Below is a small trained network, with its code and all its weights. Each question gives an input and a class and asks what happens when units are switched off, that is, made to give their printed mean instead of their output.

import numpy as np


def w(rows, s, z=0):
    codes = np.array(rows[::2]) - 128.0
    scale = np.full(codes.shape[1], s)
    scale[-1] = z or s
    return codes * scale


def norm(h):
    return h / np.sqrt((h * h).mean(-1, keepdims=True) + 1e-5)


def f(y):
    return np.maximum(y, 0)


def log_softmax(a):
    a = a - a.max(-1, keepdims=True)
    return a - np.log(np.exp(a).sum(-1, keepdims=True))


def net(x, mask):
    res = np.array(x, float).reshape(1, 3) / 4 @ E
    u = 0
    for l in range(2):
        y = f(norm(res) @ A[l][:, :-1].T + A[l][:, -1])
        res = res + np.where(mask[u : u + 11], y, B[l][:, -1]) @ B[l][:, :-1]
        u += 11
    return log_softmax(norm(res)[-1] @ U[:, :-1].T + U[:, -1])


A, B = {}, {}
E = w([
[150,155,244,83,93,41,161,152,76,85,100,194],'x0',
[35,83,144,170,152,126,170,175,184,34,161,143],'x1',
[108,130,152,38,12,75,164,151,254,199,91,50],'x2',
],0.0098)
A[0] = w([
[165,76,119,109,135,133,195,151,133,130,168,146,38],'0.n0',
[167,125,89,98,119,157,135,69,195,190,132,26,229],'0.n1',
[210,245,170,164,128,108,176,119,134,171,142,238,128],'0.n2',
[151,179,240,189,148,97,124,158,156,81,127,151,119],'0.n3',
[108,108,101,210,197,176,123,70,151,107,187,157,71],'0.n4',
[63,118,99,199,202,191,152,104,130,147,164,163,120],'0.n5',
[162,179,153,75,150,2,77,30,26,156,86,135,47],'0.n6',
[65,96,115,184,156,130,97,70,73,51,208,88,48],'0.n7',
[90,149,221,8,73,38,199,180,202,136,99,138,160],'0.n8',
[57,42,119,213,176,132,191,169,169,112,100,141,3],'0.n9',
[122,124,125,176,150,140,236,144,155,91,129,157,108],'0.n10',
],0.0077,0.0032)
B[0] = w([
[173,231,115,119,109,139,123,90,110,107,107,117,130],'0.n0',
[158,120,99,81,223,92,198,114,95,139,158,168,212],'0.n1',
[200,179,254,114,138,79,159,93,149,183,130,104,176],'0.n2',
[129,126,121,53,137,74,164,128,158,144,64,142,173],'0.n3',
[89,156,121,77,59,132,105,220,195,111,147,139,186],'0.n4',
[54,133,117,154,63,217,194,145,167,110,174,114,186],'0.n5',
[193,212,187,168,20,69,148,142,178,154,163,170,193],'0.n6',
[68,130,159,130,126,178,120,247,66,145,31,132,178],'0.n7',
[47,126,116,85,208,195,160,212,72,67,129,159,255],'0.n8',
[147,156,113,182,124,124,65,65,54,156,135,84,167],'0.n9',
[97,53,74,153,197,151,138,52,176,128,132,47,159],'0.n10',
],0.0076,0.014)
A[1] = w([
[70,95,112,218,92,162,91,125,117,86,149,101,60],'1.n0',
[124,141,151,93,114,97,148,128,128,114,90,149,142],'1.n1',
[107,132,97,203,101,161,105,150,160,81,99,123,2],'1.n2',
[92,123,70,144,130,173,125,157,168,107,186,148,112],'1.n3',
[152,142,96,142,83,165,79,64,126,138,159,150,87],'1.n4',
[156,91,115,33,124,76,132,100,118,140,118,146,168],'1.n5',
[148,95,142,159,126,87,128,8,159,114,127,133,100],'1.n6',
[111,104,175,76,95,138,148,142,75,76,71,113,99],'1.n7',
[174,159,94,130,83,168,109,69,135,169,159,127,149],'1.n8',
[153,155,129,229,156,162,84,161,130,102,146,159,132],'1.n9',
[94,38,111,135,160,119,130,157,203,102,148,131,111],'1.n10',
],0.012,0.0036)
B[1] = w([
[211,175,81,218,73,173,34,66,54,245,32,113,218],'1.n0',
[77,75,58,119,118,110,110,134,197,80,161,87,220],'1.n1',
[163,147,99,206,83,141,80,55,151,135,96,76,192],'1.n2',
[97,73,230,116,129,61,76,152,180,14,109,58,254],'1.n3',
[113,151,180,89,149,96,134,158,186,77,176,131,145],'1.n4',
[65,63,84,206,149,137,57,74,118,130,135,86,226],'1.n5',
[181,85,55,169,147,205,59,1,123,156,151,41,135],'1.n6',
[94,39,46,106,173,198,165,154,184,45,195,57,235],'1.n7',
[56,81,125,136,168,78,158,117,141,67,161,121,177],'1.n8',
[102,93,130,38,128,140,144,240,139,132,106,101,194],'1.n9',
[119,195,239,73,135,61,121,205,179,65,128,219,217],'1.n10',
],0.0087,0.0091)
U = w([
[115,128,143,193,83,187,7,164,132,93,79,96,84],'0',
[75,102,126,59,161,103,184,156,160,73,180,108,226],'1',
[109,81,17,116,173,231,129,65,57,173,117,117,114],'2',
[177,187,189,93,45,125,155,172,112,113,136,185,3],'3',
[220,172,158,185,89,97,107,23,115,138,166,149,114],'4',
],0.016,0.0032)

Each question gives the input, the list of numbers given to net, and the class t.
The units are the neurons (one row each of A and B). Each row of codes is followed by its name. A weight is (code - 128) times the scale printed after its matrix; where a second scale follows, it is the last column's (A, B and U).
mask holds one flag per neuron, layer by layer. A switched-off neuron (its flag False) gives its mean, the last column of its row in B, instead of its output. The means were averaged over made-up inputs and are rounded, as every weight is.
A unit's drop is (log p(t) with every unit on - log p(t) with that unit switched off) / (log p(t) with every unit on - log p(t) with every unit switched off).
The circuit of an input: a set's keep is (log p(t) with only the set's units on - log p(t) with every unit switched off) / (log p(t) with every unit on - log p(t) with every unit switched off). Starting from the 12 units with the biggest drops (on a tie, the unit counted first), units are removed one at a time, each time the one whose removal leaves the highest keep (on an exact tie, the one counted first), for as long as the keep stays at least 0.8.
units of the circuit, in order: the units of the circuit, biggest drop first
most important unit: the unit with the biggest drop
top k neurons: the k neurons with the biggest drops, biggest first
k most important neurons of layer l: the k neurons of layer l with the biggest drops, biggest first
drop of u: that unit's drop, to one decimal
input [4,-4,0], class 3: units of the circuit, in order => (0.n6)
input [3,-4,-5], class 4: units of the circuit, in order => (0.n8 0.n2)
input [8,-1,-7], class 4: 3 most important neurons of layer 0 => (0.n8 0.n2 0.n6)
input [-4,-2,4], class 2: 3 most important neurons of layer 0 => (0.n1 0.n5 0.n4)
input [-1,-7,-5], class 3: top 2 neurons => (0.n6 1.n7)
input [7,-3,-1], class 3: top 2 neurons => (0.n6 0.n2)
input [-2,-6,5], class 2: top 2 neurons => (1.n5 1.n3)
input [-5,-5,-4], class 1: top 4 neurons => (0.n1 1.n8 0.n8 1.n4)
input [5,-6,2], class 3: top 2 neurons => (0.n6 0.n2)
input [2,-6,-6], class 3: 2 most important neurons of layer 0 => (0.n1 0.n10)
input [-3,-8,-2], class 4: top 2 neurons => (0.n8 0.n6)
input [8,-1,-6], class 4: top 3 neurons => (0.n8 0.n2 0.n6)
input [6,-3,0], class 3: 2 most important neurons of layer 1 => (1.n3 1.n8)
input [-2,-3,0], class 2: top neuron => (0.n1)
input [-3,-7,6], class 2: top 2 neurons => (1.n5 1.n3)
input [-8,-3,-3], class 0: top 2 neurons => (0.n5 0.n2)
input [-1,-4,-6], class 3: 2 most important neurons of layer 1 => (1.n7 1.n5)
input [3,-8,3], class 4: top 2 neurons => (0.n6 0.n7)
input [-1,-8,-6], class 3: drop of 0.n6 => 0.2
input [-7,5,3], class 0: drop of 0.n2 => 0.1
input [-6,-4,-2], class 1: drop of 0.n1 => 0.8
input [5,-6,-5], class 4: drop of 0.n8 => 0.2
input [7,-8,-4], class 4: most important unit => 0.n8
